Below are the code and all the weights of a small trained network. Each question names an input and a target symbol and asks about switching units off, where a switched-off unit gives its printed mean instead of its output.

import numpy as np


def w(rows, s, z=0):
    codes = np.array(rows[::2]) - 128.0
    scale = np.full(codes.shape[1], s)
    scale[-1] = z or s
    return codes * scale


def f(y):
    return y / 2 * (1 + np.tanh(0.7978845608 * (y + 0.044715 * y**3)))


def softmax(a):
    e = np.exp(a - a.max(-1, keepdims=True))
    return e / e.sum(-1, keepdims=True)


def log_softmax(a):
    a = a - a.max(-1, keepdims=True)
    return a - np.log(np.exp(a).sum(-1, keepdims=True))


def net(x, mask):
    ids = ['αβγεημπσφψω'.index(c) for c in x.split()]
    T = len(ids)
    res = E[ids] + P[:T]
    r = res
    for j in range(2):
        rows = slice(3 * j, 3 * j + 3)
        q, k, v = (r @ M[0][rows].T for M in (Q, K, V))
        z = softmax(np.where(np.tri(T) > 0, q @ k.T / 3**0.5, -1e9)) @ v
        o = O[0][rows]
        res = res + np.where(mask[j], z, o[:, -1]) @ o[:, :-1]
    y = f(res @ A[0][:, :-1].T + A[0][:, -1])
    res = res + np.where(mask[2:14], y, B[0][:, -1]) @ B[0][:, :-1]
    return log_softmax(res[-1] @ U[:, :-1].T + U[:, -1])


Q, K, V, O, A, B = {}, {}, {}, {}, {}, {}
E = w([
[101,86,157],'α',
[189,113,108],'β',
[185,114,105],'γ',
[188,121,252],'ε',
[137,58,103],'η',
[148,184,67],'μ',
[149,80,108],'π',
[212,77,93],'σ',
[175,116,90],'φ',
[56,48,178],'ψ',
[213,171,128],'ω',
],0.019)
P = w([
[247,71,2],'0',
[143,190,104],'1',
[145,199,115],'2',
[145,207,119],'3',
[148,210,127],'4',
[148,211,130],'5',
],0.0065)
Q[0] = w([
[140,4,199],'H1',
[135,87,99],'H1',
[117,124,191],'H1',
[88,20,159],'H2',
[123,221,106],'H2',
[168,132,133],'H2',
],0.034)
K[0] = w([
[180,177,240],'H1',
[192,109,159],'H1',
[97,152,138],'H1',
[77,251,104],'H2',
[115,24,101],'H2',
[163,139,151],'H2',
],0.03)
V[0] = w([
[152,127,225],'H1',
[141,142,62],'H1',
[57,116,2],'H1',
[161,191,149],'H2',
[113,182,106],'H2',
[187,60,179],'H2',
],0.015)
O[0] = w([
[112,241,116,134],'H1',
[172,31,135,150],'H1',
[91,5,133,78],'H1',
[28,130,28,103],'H2',
[91,54,61,67],'H2',
[126,232,182,254],'H2',
],0.012,0.0075)
A[0] = w([
[96,114,176,78],'N1',
[242,116,8,90],'N2',
[228,170,37,154],'N3',
[28,141,211,1],'N4',
[66,111,158,61],'N5',
[85,150,203,151],'N6',
[164,136,137,44],'N7',
[120,98,110,36],'N8',
[147,142,200,86],'N9',
[189,127,26,69],'N10',
[200,125,142,10],'N11',
[156,85,164,63],'N12',
],0.014,0.0086)
B[0] = w([
[86,115,153,137],'N1',
[118,198,40,191],'N2',
[98,69,113,255],'N3',
[113,40,134,173],'N4',
[137,153,183,137],'N5',
[174,163,176,229],'N6',
[105,119,161,162],'N7',
[44,90,155,139],'N8',
[93,113,71,245],'N9',
[151,103,255,156],'N10',
[26,144,130,199],'N11',
[217,127,149,199],'N12',
],0.023,0.017)
U = w([
[76,12,115,85],'α',
[226,239,201,181],'β',
[250,142,118,211],'γ',
[169,76,248,81],'ε',
[142,89,157,154],'η',
[182,2,132,88],'μ',
[116,80,62,42],'π',
[164,115,115,149],'σ',
[137,95,117,253],'φ',
[164,88,155,138],'ψ',
[99,192,185,85],'ω',
],0.0072,0.005)

Each question gives the input, a string of symbols that net reads in full, and the target symbol t.
The units are the heads (3 rows each of Q, K, V and O) and the neurons (one row each of A and B). Each row of codes is followed by its name. A weight is (code - 128) times the scale printed after its matrix; where a second scale follows, it is the last column's (O, A, B and U).
mask holds one flag per unit, heads first, then neurons. A switched-off unit (its flag False) gives its mean, the last column of its rows in O or B, instead of its output. The means were averaged over made-up inputs and are rounded, as every weight is.
A unit's drop is (log p(t) with every unit on - log p(t) with that unit switched off) / (log p(t) with every unit on - log p(t) with every unit switched off).
The circuit of an input: a set's keep is (log p(t) with only the set's units on - log p(t) with every unit switched off) / (log p(t) with every unit on - log p(t) with every unit switched off). Starting from the 12 units with the biggest drops (on a tie, the unit counted first), units are removed one at a time, each time the one whose removal leaves the highest keep (on an exact tie, the one counted first), for as long as the keep stays at least 0.8.
units of the circuit, in order: the units of the circuit, biggest drop first
most important unit: the unit with the biggest drop
top k neurons: the k neurons with the biggest drops, biggest first
which heads matter: for each layer, one digit per head in row order, 1 if its drop is at least 0.15 and else 0, layers parted by /
input μ μ σ σ ω β, target μ: which heads matter -> 11
input ε ψ μ, target β: top neuron -> (N3)
input φ ω μ ω ω, target γ: which heads matter -> 10
input μ ψ φ φ, target μ: top 2 neurons -> (N12 N6)
input σ σ μ α η, target α: top 4 neurons -> (N8 N10 N2 N6)
input α ψ α ψ ψ, target ε: which heads matter -> 00
input ψ μ φ η ε π, target ω: which heads matter -> 10
input ψ α φ, target ω: units of the circuit, in order -> (H2 N11)
input ψ β α, target β: which heads matter -> 00
input α φ ε φ σ ψ, target ω: which heads matter -> 10
input μ π α π σ γ, target μ: which heads matter -> 10
input φ ψ ε α φ, target γ: top 2 neurons -> (N12 N3)
input α ψ φ, target α: which heads matter -> 01
input ψ ψ φ π, target γ: top 4 neurons -> (N3 N11 N9 N4)
input η μ σ ω, target ε: most important unit -> H1
input μ φ γ ε μ, target μ: which heads matter -> 10
input φ σ ψ η γ, target γ: units of the circuit, in order -> (H1 N3 N12 N2)
input ε φ μ β, target β: which heads matter -> 01
input ψ ψ ω ψ ω, target ω: top 4 neurons -> (N11 N6 N4 N9)
input ε φ σ π, target ω: which heads matter -> 11
input ψ η σ σ β, target ω: top 3 neurons -> (N11 N4 N9)
input φ ψ ε σ ε ψ, target ω: most important unit -> N6
input φ γ γ, target γ: units of the circuit, in order -> (H1 N12 N3 N2)
input ε σ φ π γ, target β: which heads matter -> 01
input μ μ σ ω, target μ: which heads matter -> 10
input ψ η π, target γ: units of the circuit, in order -> (N3 H1 N11)
input η ω α φ, target ε: top 4 neurons -> (N12 N2 N3 N11)
input α σ φ ω, target α: which heads matter -> 00
